Each row is followed by its class.
[ -22  157   43  479  124    8 -353  -40  -59  383 -251 -264 -191 -127
 -137    6   73 -102   77  131  283  163 -146 -262  -41 -259  298  359
   39  182  190  -46  256 -137 -134  -10  160]	j158
[ 340  -38   57 -240   86   95  -96  -71  114  337  246  359  -16  -25
  131 -301   48   76  138  206 -185 -174 -276    5 -157   37   40 -509
  179  103  296   -7  501    1   -4   82   17]	j182
[ -67  -52 -135   56 -225  213  113   18  -88 -392 -117  -62  130   96
  -39  378 -158   -6  -42    8   29   94   70  282  189    6 -273  170
  -79 -314 -166 -151 -255  -78  111 -168 -184]	j992
[   6 -331  -84 -352  150  -75  -15  113  -35 -151  223  432   42   96
   38 -198   98   -6  184  152  -42 -154    3  152   17  -28 -217 -213
  155  120 -136 -177 -221 -116 -132  -78 -121]	j465
[-105 -102 -167  -74 -378  -17 -327 -408 -350  226 -167  245   29 -403
 -272  197 -106    6  188  124 -228  150  -24 -188 -178 -498   70  -48
   29 -171  437  141  486   69   71 -242 -200]	j257
[-429 -147 -159  -65 -385 -228 -188 -122 -459  -58  101  129  141    7
   82  202  188   31   68  279   52  129  315 -181  112  -36  100  256
 -231   92  -10  -78 -369  -89  -53   -9   -4]	j158
[  62  124  -48  158  -64  130   69  -22  237 -199  296 -178   92   75
  400  145  105  -55   -5   80  208  114   45  168  186  378  126   81
 -181   -2 -252 -239 -505 -168   56  236  236]	j182
[ 415 -246 -171 -535 -273 -147 -232 -471  211  188  397  644  417  -45
   81 -372   20 -102 -127   -1  234 -229 -212 -414 -559 -427  232 -680
   -3  174  261  -49  728 -216 -172  -94 -231]	j182
[-433 -283  -68 -335  -33 -257 -148   77 -490  183  419  532  143  292
  338 -266  382   36  -12  611   63 -262  183 -129  119   98  170   82
   17  410   18 -201 -412 -155 -146  105  117]	j158
[-160  -26   85  135  120  -88  -68 -129  484  116  -91 -110  -57    7
  -61   28   73 -232  -38    9   97   59   47 -188 -176 -191  128  -67
  -67    1  149  209  143 -210  137   32  123]	j76
[ -15 -196 -124   -9   52 -246 -264 -136  -80  -80 -248  143 -113 -179
 -454  -61   55  -39  289  -32  138  214   19 -257 -140 -498 -113  -64
   41   46  100   85   62  -88 -167 -169 -242]	j364
[ 169  174   18  238  107  191 -246 -215  258  286 -161 -128 -155 -387
 -172  126 -178 -151  175   63  -78  194 -286  -44 -173 -230   88    1
  135  -76  302  171  305  -21   76   44  135]	j992
[-117   29  175  350  -61   98   23   55 -122  268 -381 -182 -264  235
  -78  196  -11   90 -146  -91 -130   -9  -51  117  127 -157  -86   49
  164 -217  282 -105  884 -104   63 -410 -303]	j257
[ 355  267  135  466  402  256 -216  -44  483  294 -242 -287 -263 -303
 -215   32 -134  -74  316  -52   52  282 -377  -40  -95  -87   90 -117
  139  -10  218  182  410  -21   94  175  197]	j894
[ 237    4  105   82   51  123  258  234  -29 -363  -19  -31  -19  384
   48 -101   58  234  102 -168  203  169  -49  173  366  322 -347 -476
  -94 -117 -233 -240   98  -93   36 -122 -149]	j364
[ -75 -139   49   94  481  150   46  175  430  125  176  -28 -159   19
  202  173  -86 -170  -43  128 -410 -320  -95  527 -126   24 -191  334
  385  -62  105 -153  -90 -143   45    5   41]	j894
[-328  -70   21  228 -127  -13 -113  188 -586   33  -95  -34 -118  162
  100  125  208  138   91  255  -15   25  140  133  383   63  -15  332
   44   59  -28 -271 -136  -88 -103 -135  -89]	j465
[-439 -264   -8 -378 -174 -188 -141 -190 -275  543   58  479   46  213
  106 -158  140 -136 -200  355  -94 -357  -29 -223 -235 -404  236  -80
  217  170  465  -84  625 -176  -45 -247 -200]	j257
[-281 -207 -114  -21  246 -302 -427  -37  -34  191  159  216 -128 -334
  -99 -162  265 -193  303  356   -7  -22   97 -135 -154 -259  173  365
  156  382   44   58 -516  -93 -245  133  182]	j465
[ 124 -262 -176   -4  114  -21 -197  -55  -47 -111 -107   91  -90 -208
 -314   76  -73  -36  327  -33  -94   34  -54  101 -124 -358 -169  113
  197  -60   62 -110   14  -38  -80 -203 -192]	j465
[-289 -126 -111  115 -342  -98 -379  -24 -686  152 -124  212 -106   80
  -59    8  204  189   69  187  -35   30  122 -122  127 -267  143  172
   67   35  293 -267  353  -70 -249 -328 -357]	j76
[  33 -197  -48  -94  225  169    0  -66  387   73  309   80  -44  -46
  260  183 -120 -160 -100   19 -381 -292 -115  484 -224  -27 -122   21
  291 -140  133 -241   53 -143   64  -59  -18]	j364
[ 149   97  306   98  466  171  -37   39  464  639  105   18 -126  262
  296 -351   49 -213 -182  137   88 -321 -424   35 -183  -13  200 -376
  359  255  302 -161  896 -252   65    3  145]	j465
[ 344   24 -197  466 -251   10 -202 -193  120 -515 -113 -406  -94 -443
 -283  420 -144  123  249 -450  -73  387  216   56    7  -30  -79  119
 -307 -397   11 -180 -116  110  -32 -136 -108]	j992
[ 254 -101 -194  231 -110  143 -122 -116  -57 -269 -268 -143  -71 -164
 -377  284 -203   75  222 -292    0  262  -99  139  -21 -291 -223    4
   51 -292   47 -195  299  -20  -16 -350 -326]	j364
[-252   82  234  129  256  223  -42  343 -328  596 -225   72 -197  336
  209 -233   90  -13  -10  551   -7  -42 -312  108  267   91   10   41
  332  156  273  -22  351 -104   80   53  136]	j833
[-590  -74  -32 -236 -411 -165 -218 -169 -654  402 -176  399   70   62
  -21   34  119  -35    7  569  -32   72   48 -331  113 -303  166   -3
  -11  122  345  162  235 -137   88 -124 -118]	j182
[-167  116  182  520  279  -64 -124  -30  598  166 -493 -451 -298 -158
 -384  212   15 -270  -12  -84  169  278   -7 -185 -107 -242   58  317
  -57  -57  118  381   78 -144  126   56  165]	j992
[-174 -471    7 -427 -245  -38  121  206 -382 -111  370  391  -96  406
  305  125   94  281 -141   92 -682 -467  270  529  143  195 -359 -177
  161 -225  135 -475  262    1  -94 -415 -480]	j158
[   5 -180 -135 -295   42  -46 -129  -32  -50  206   46  401   66   91
  -70 -199   54  -97   75  222   72 -246 -195  -45 -197 -326  -61  -18
  303  144  110 -104  226 -155 -107 -140 -176]	j182
[-287 -192  -37  147   39  -66  -72  296 -471  -45   13   24 -207  202
   71   65  225  127  122  311 -104  -22  226  190  349  152  -93  390
   88  115  -88 -255 -425  -43 -158  -62  -48]	j158
[ 118  192   -4  132 -349  157 -182 -277  -12  224 -271 -104  -22 -219
 -157  254 -157   46  116  -30   13  324 -172 -186  -54 -182  100 -258
 -152 -180  285  102  653  -24  146 -138  -99]	j182
[ -46   29 -173  -44 -256  241 -104 -165  -83  296  311   45  308   68
  478  174  -35 -124 -224  277  117 -226 -135  120  -86   25  262  105
   32   23   88 -387  144 -113   56    5  117]	j158
[  73  132  -25  166 -193 -105 -357 -321   92  187   80  -29  131  -60
   85 -155  126  -90    3    4  463  216  -26 -449 -164 -146  415 -226
 -255  140   86  -29  308 -145  -40   92  108]	j833
[ 106   30  115  102  520   16 -183 -149  697  522   -1  -54 -166 -221
  -65 -115  -83 -375  -90   36   17 -191 -312 -114 -550 -349  185  126
  314  213  281  154  328 -158  -30  116  234]	j992
[  -2 -271 -106 -142   71 -287 -387 -134 -184   86 -192  355 -171 -199
 -471 -215   75  -17  310   26    5   37  -88 -293 -255 -632  -75  -37
  220  148  239   43  272  -85 -288 -237 -290]	j364
[ 395   91   99   24   50  209   20   58  118  164  -41  161  120  440
  111 -425   78   66   -2  -20  438  -15 -327 -163   18   76   46 -649
    9   43   89 -163  787 -223   11  -28  -89]	j76
[ 260  155  144  148   31  296  132   34  150  -62   61  -79  -11  114
  199   -3  -66  121   85  -25  -23  195 -148  153  237  394  -43 -608
 -107 -114   24  -45  223   -9  198  145  110]	j364
[ 151  -60   32  -65  -37  138  -38  -32 -102   31    8  155 -134 -113
   -2   68  -68  159  187   75 -306   88  -39  149   78   67 -149 -318
   21 -171  169    1  247   60   68  -65  -79]	j257
[-246 -257 -231  -95 -515  -89 -114 -214 -700 -277 -180  195  -63 -336
 -282  468 -135  239  282   13 -543  283  295  104  178 -260 -277   49
 -103 -421  183  -57    5  129   37 -446 -374]	j257
[ -56  -65  137  110   28 -142  -97 -175  314  174 -117 -113 -139    6
  -74   38   60 -164  -27  -93   95  141   27 -182 -123 -219  136 -236
  -64   23  175  122  474 -210    5 -102  -99]	j465
[ -32 -225 -207 -276  -95  -85 -132 -247  108  -83  100  247  217 -166
 -100   32   -8 -199  178   61  130    7  -17  -83 -232 -347  -47 -115
   28   34  -15  -35  -68 -133  -13  -69  -77]	j465
[-192  186   66  326  -88 -155 -142  -58   70  -55 -173 -232  -54  -40
  -56   20  227 -115   84  108  513  430  162 -372  171   23  253  103
 -382  149 -115  146 -295 -184  -23  198  222]	j182
[-453 -105   30   -4 -547 -330 -284  -57 -731    2  -95  221  -44  166
  -78  -35  310  184  -26  218  159  142  345 -415  270 -156  158  -10
 -292   79  103  -51   35  -94 -224 -233 -293]	j992
[ 534  236  187   55  488  358   18    5  637  285  309    3  -50  -37
  274 -295  -88 -112   44   84   63  -38 -416  101 -115  361  107 -681
  147  126   51  -11  258  -57  111  361  391]	j992
[-222   11  110   69  466 -165 -271   46  158  383 -253  130 -361 -186
 -312 -322  204 -232  388  449  124  202  -87 -370  -42 -244  142   55
  145  393  132  490 -199 -101   17  280  371]	j76
[-401 -198   61   67  295 -218 -212   -7  106  345 -186   30 -212  -87
 -153   24   96 -297   27  289 -133 -101   23  -12 -169 -395   23  433
  246  140  239  180   44 -201   -3  -71   13]	j465
[  10 -417 -242 -573  -19   65   14   55 -224   17  365  647  108  200
  231 -122   11   45   45  251 -300 -539  -75  363 -126 -116 -233  -92
  397   10   52 -470   47  -80 -168 -236 -297]	j257
[ -74  -10   75   35  286  312  110  223   69   -7  141   21  -58   53
  236  161 -102  -46  134  353 -307  -54 -105  446  208  302 -187   72
  191  -48  -32  -39 -353  -54  198  202  202]	j894
[-225 -185 -128 -173 -380 -278 -195 -210 -438  -13 -227  239  116   22
 -309  -20   98   14  105   22  258  205   79 -412  -42 -470  -29 -196
 -111   15  126   49  277 -129 -109 -267 -348]	j364
[-332 -332 -110 -400  -82 -120 -182  -53 -519  204  197  546  -11 -119
   51   -8   66   43  225  477 -469 -136   60  139   26 -158  -91  -29
  230   98  251    8  -42   10  -20 -137 -124]	j465
[ 148  370  354  683  692  209  130  191  733  294 -421 -704 -429  140
  -42   28  -21 -272 -145   -2  282  139 -304  133   97  119   87  263
   90   -7  -17  215  176 -212  196  253  363]	j364
[ 277 -217 -170 -256  -58  -22 -109 -125  113 -107  140  327  111  -28
  -73 -114  -14  -11  114  -69   65  -22  -92    3 -206 -193 -102 -308
   64  -54   12 -158  230 -108 -110 -154 -251]	j182
[ -86   60   61  324 -212  -22 -132   65 -288 -104 -123 -125  -61  126
  -12   70  152  133   23   42  229  257  158 -128  289  137   94  -12
 -256  -49  -34 -102    8  -77  -67  -49  -34]	j992
[-225  120  213  142   53   11  123  143 -164  -18 -190  -72 -160  270
  -30   -1  120   96  161  247  167  397   53 -137  429  276    7 -188
 -207  105  -20  219  -97  -90  132  131  162]	j158
[-419 -260 -117 -138  197  -71  -57  272 -433  -13 -144  327 -101  163
 -142    0   86  -65   72  437  -76 -151   57  223  156 -183 -297  491
  332   74  -45  -49 -432 -110 -123 -127 -165]	j992
[ 132 -171 -195   77 -206  113 -233  -71 -378  -64  160   87  -38 -117
   71  178   -8  175  110    8 -229  -72   72  245    2  -39  -53  105
  101 -149  125 -476  155   25 -127 -247 -246]	j257
[ 152  222  -70  370 -246  -61 -378 -476  285  216 -148 -339   96 -310
 -131  110   40 -239   83 -119  660  497  -41 -616 -237 -276  494 -106
 -419   86  103  115  365 -161   43  142  239]	j158
[-543 -100  299  226  -24 -108  160  398 -544   93 -277   12 -233  622
   66   90  242  225 -161  226 -137  -64  159  121  553  111 -180  142
  124  -57   92  -68  315 -179   19 -291 -285]	j894
[ -34 -316 -186 -553  166 -164 -166  -98  -83  259  232  651   82  -71
  -27 -277   36 -137  115  343 -154 -313 -195  -51 -392 -415  -29   36
  383  277  171  -50   -5 -181 -296  -61 -134]	j182
[ 208  116  291  523  569  326  140  266  521  219 -249 -371 -398  184
   93   87  -72  -69 -126  -91 -125  -67 -245  434   66  161 -135  186
  308 -139   69  -92  457 -128  107  -28   80]	j257
[   0  134  137  284  302   55  -55  213  132  137 -417 -136 -160  212
 -228 -141   66 -104   14  125  462  163 -204 -131  138  -71  -37   52
   66   60   -8  129  179 -162   19   35   46]	j992
[ -15 -132 -158  288 -285 -187 -329 -163 -228 -313 -127 -111 -173 -275
 -315  201   82  160  315 -176  -86  343  304  -90   60 -221  -30  150
 -189 -154   10 -101 -110   80 -151 -219 -217]	j833
[-301 -204   95   27  221 -169  -93  132   31  202 -131  162 -258  166
 -122  -89  190  -17  -15  174 -228 -167   76   47  -22 -184  -78  171
  194   24  224   77  192 -155  -49 -167 -129]	j76
[ -48 -452 -140 -640 -435 -276 -171 -263 -329   31  484  675  114  262
  182 -125  163  254 -101  -36 -437 -376  192    7 -201 -134  -59 -616
   60 -161  289 -353  657  -94 -113 -453 -614]	j76
[ -90   78 -223  381 -378  -29 -436 -431   33  -10 -215 -295   56 -458
 -248  429  -67 -187   67  -61  230  385   91 -270 -192 -402  317  387
 -257 -168  167   52  -32  -61  -16  -44   -9]	j992
[-371 -122   52   -1 -415 -165 -110  197 -899  -21   91  248   21  452
  212  -74  310  321   18  292   77  -30  268  -83  471  132   -8  -93
 -120   66   41 -339  173  -80 -115 -260 -320]	j894
[ 182  278    2  375  101  207 -250 -163  317  388  -12 -256   90   -2
  191 -134   36 -243  -61  131  490   89 -293 -168 -155  -52  401  -11
   39  159  100  -88  363 -122   73  230  278]	j833
[ 470  203  116  101  461  423  -88   -2  567  525  122   61  -40  -23
  227 -309  -88 -130   66  174   76 -101 -555   82 -216  102  233 -456
  263   95  294   51  606  -77  139  270  346]	j76
[-151 -153 -245 -125 -298 -141 -146 -348   66 -201 -149   73  140 -274
 -326  184  -47 -179  196  -61  246  287   96 -297 -170 -455  -40  -60
 -212  -41    6   92 -195 -111   30 -105 -122]	j364
[-126 -126  -49 -317   26   91 -100   19 -320  367  254  533   37  105
  213 -138   55   80   23  497 -311 -333 -178  170   30    4  -27 -199
  324   91  268 -134  179  -35  -28  -56  -46]	j992
[-462 -195 -275 -223 -371  -35 -219 -306 -429  148 -139  320  141 -331
 -119  368  -96 -107  143  414 -324   69  119  -16  -95 -399  -29  271
   40 -139  269  150 -103   23  143 -125  -97]	j257
[-497 -279  101 -143   14 -319  -47   49 -233  230  -87  225 -175  234
  -55  -34  238  -60  -53  333 -191 -122  197 -106   54 -220  -73  140
  104  123  176   63   99 -177  -73 -180 -139]	j158
